Below is a small trained network, with its code and all its weights. Each question gives an input and a target symbol and asks what happens when units are switched off, that is, made to give their printed mean instead of their output.

import numpy as np


def w(rows, s, z=0):
    codes = np.array(rows[::2]) - 128.0
    scale = np.full(codes.shape[1], s)
    scale[-1] = z or s
    return codes * scale


def f(y):
    return np.maximum(y, 0)


def softmax(a):
    e = np.exp(a - a.max(-1, keepdims=True))
    return e / e.sum(-1, keepdims=True)


def log_softmax(a):
    a = a - a.max(-1, keepdims=True)
    return a - np.log(np.exp(a).sum(-1, keepdims=True))


def net(x, mask):
    ids = ['βγδεζθλμξπσ'.index(c) for c in x.split()]
    T = len(ids)
    res = E[ids] + P[:T]
    r = res
    for j in range(3):
        rows = slice(3 * j, 3 * j + 3)
        q, k, v = (r @ M[0][rows].T for M in (Q, K, V))
        z = softmax(np.where(np.tri(T) > 0, q @ k.T / 3**0.5, -1e9)) @ v
        o = O[0][rows]
        res = res + np.where(mask[j], z, o[:, -1]) @ o[:, :-1]
    y = f(res @ A[0][:, :-1].T + A[0][:, -1])
    res = res + np.where(mask[3:7], y, B[0][:, -1]) @ B[0][:, :-1]
    return log_softmax(res[-1] @ U[:, :-1].T + U[:, -1])


Q, K, V, O, A, B = {}, {}, {}, {}, {}, {}
E = w([
[101,182,35,75,113],'β',
[189,86,130,159,174],'γ',
[145,145,164,196,117],'δ',
[183,156,40,125,121],'ε',
[103,166,104,54,68],'ζ',
[155,74,140,90,104],'θ',
[164,193,209,159,210],'λ',
[150,132,67,196,102],'μ',
[140,165,200,35,143],'ξ',
[171,254,131,157,132],'π',
[195,207,96,113,223],'σ',
],0.018)
P = w([
[2,99,116,112,133],'0',
[159,102,132,145,99],'1',
[164,100,131,147,107],'2',
[171,107,135,154,101],'3',
[176,111,144,155,101],'4',
[182,107,131,155,107],'5',
[181,114,139,157,111],'6',
[182,115,132,162,108],'7',
[190,110,141,152,101],'8',
],0.0087)
Q[0] = w([
[208,118,105,60,130],'head 0',
[15,23,146,125,175],'head 0',
[7,130,114,132,178],'head 0',
[184,184,102,107,120],'head 1',
[244,142,122,157,46],'head 1',
[110,107,125,172,153],'head 1',
[145,147,11,49,88],'head 2',
[193,77,120,252,153],'head 2',
[105,29,78,107,232],'head 2',
],0.014)
K[0] = w([
[65,141,132,187,133],'head 0',
[246,201,127,132,62],'head 0',
[200,85,150,118,73],'head 0',
[86,128,150,158,139],'head 1',
[33,90,158,92,177],'head 1',
[191,159,132,89,120],'head 1',
[163,139,53,59,108],'head 2',
[206,89,122,250,128],'head 2',
[115,37,111,155,180],'head 2',
],0.017)
V[0] = w([
[147,59,110,73,173],'head 0',
[94,77,128,212,99],'head 0',
[91,107,209,138,133],'head 0',
[91,178,113,152,192],'head 1',
[78,136,95,131,80],'head 1',
[152,77,103,142,199],'head 1',
[245,123,88,76,117],'head 2',
[135,82,195,192,153],'head 2',
[185,189,160,102,42],'head 2',
],0.012)
O[0] = w([
[153,80,117,97,161,133],'head 0',
[171,137,112,143,31,115],'head 0',
[156,109,202,113,64,121],'head 0',
[197,185,141,178,126,145],'head 1',
[92,56,127,173,178,129],'head 1',
[202,152,91,109,83,130],'head 1',
[77,108,107,140,255,255],'head 2',
[185,98,182,183,131,155],'head 2',
[33,81,161,141,135,184],'head 2',
],0.0098,0.0068)
A[0] = w([
[105,12,102,131,77,130],'neuron 0',
[106,88,139,166,31,127],'neuron 1',
[111,84,38,157,126,185],'neuron 2',
[167,38,138,254,173,3],'neuron 3',
],0.0085,0.004)
B[0] = w([
[144,60,171,188,96,179],'neuron 0',
[90,68,194,92,100,158],'neuron 1',
[236,88,80,186,169,197],'neuron 2',
[104,181,93,33,2,249],'neuron 3',
],0.0083,0.011)
U = w([
[90,149,45,75,123,1],'β',
[189,131,106,8,112,124],'γ',
[93,155,144,125,67,115],'δ',
[145,113,96,150,184,43],'ε',
[41,118,88,66,107,123],'ζ',
[162,52,159,71,167,247],'θ',
[160,177,198,105,151,116],'λ',
[134,127,90,201,96,136],'μ',
[110,126,194,2,177,42],'ξ',
[77,172,157,196,155,206],'π',
[169,163,142,71,209,119],'σ',
],0.0098,0.0048)

Each question gives the input, a string of symbols that net reads in full, and the target symbol t.
The units are the heads (3 rows each of Q, K, V and O) and the neurons (one row each of A and B). Each row of codes is followed by its name. A weight is (code - 128) times the scale printed after its matrix; where a second scale follows, it is the last column's (O, A, B and U).
mask holds one flag per unit, heads first, then neurons. A switched-off unit (its flag False) gives its mean, the last column of its rows in O or B, instead of its output. The means were averaged over made-up inputs and are rounded, as every weight is.
A unit's drop is (log p(t) with every unit on - log p(t) with that unit switched off) / (log p(t) with every unit on - log p(t) with every unit switched off).
The circuit of an input: a set's keep is (log p(t) with only the set's units on - log p(t) with every unit switched off) / (log p(t) with every unit on - log p(t) with every unit switched off). Starting from all 7 units, units are removed one at a time, each time the one whose removal leaves the highest keep (on an exact tie, the one counted first), for as long as the keep stays at least 0.8.
units of the circuit, in order: the units of the circuit, biggest drop first
unit that matters most: the unit with the biggest drop
top k neurons: the k neurons with the biggest drops, biggest first
which heads matter: for each layer, one digit per head in row order, 1 if its drop is at least 0.15 and else 0, layers parted by /
drop when u is switched off: that unit's drop, to one decimal
input θ ξ ε, target θ: top 2 neurons => neuron 0; neuron 3
input ζ θ σ γ π, target ζ: units of the circuit, in order => head 1; neuron 3; head 2
input μ θ ζ θ ε, target ε: unit that matters most => head 2
input θ β β μ ε, target θ: units of the circuit, in order => head 0; head 1; neuron 3
input λ θ σ ζ μ γ θ λ δ, target λ: units of the circuit, in order => head 1; head 0
input λ γ γ λ, target λ: units of the circuit, in order => head 1; head 2
input δ δ γ ξ θ θ ξ δ μ, target δ: units of the circuit, in order => head 0; neuron 1
input θ σ σ π θ μ β δ, target δ: units of the circuit, in order => head 2; neuron 3
input ζ δ β ζ γ, target ζ: which heads matter => 010
input μ σ ε δ ε μ μ γ, target γ: units of the circuit, in order => neuron 3; head 2
input β β δ θ λ γ ζ, target β: which heads matter => 101
input ζ σ γ θ θ ε, target ε: units of the circuit, in order => neuron 2; head 2
input θ ζ θ θ γ ζ, target θ: units of the circuit, in order => neuron 3; head 0
input δ β μ β β π, target π: units of the circuit, in order => neuron 3; head 2
input ζ π γ σ ε γ γ, target γ: units of the circuit, in order => neuron 3
input μ μ γ δ, target δ: top 3 neurons => neuron 3; neuron 1; neuron 2
input θ δ μ, target θ: top 3 neurons => neuron 1; neuron 0; neuron 2
input ξ μ ε ζ, target ξ: drop when neuron 2 is switched off => 0.1
input θ ξ θ μ θ θ μ, target θ: drop when head 0 is switched off => 0.6
input π γ λ π, target π: drop when head 2 is switched off => 0.3
input ξ γ θ β θ ζ, target ξ: top neuron => neuron 3
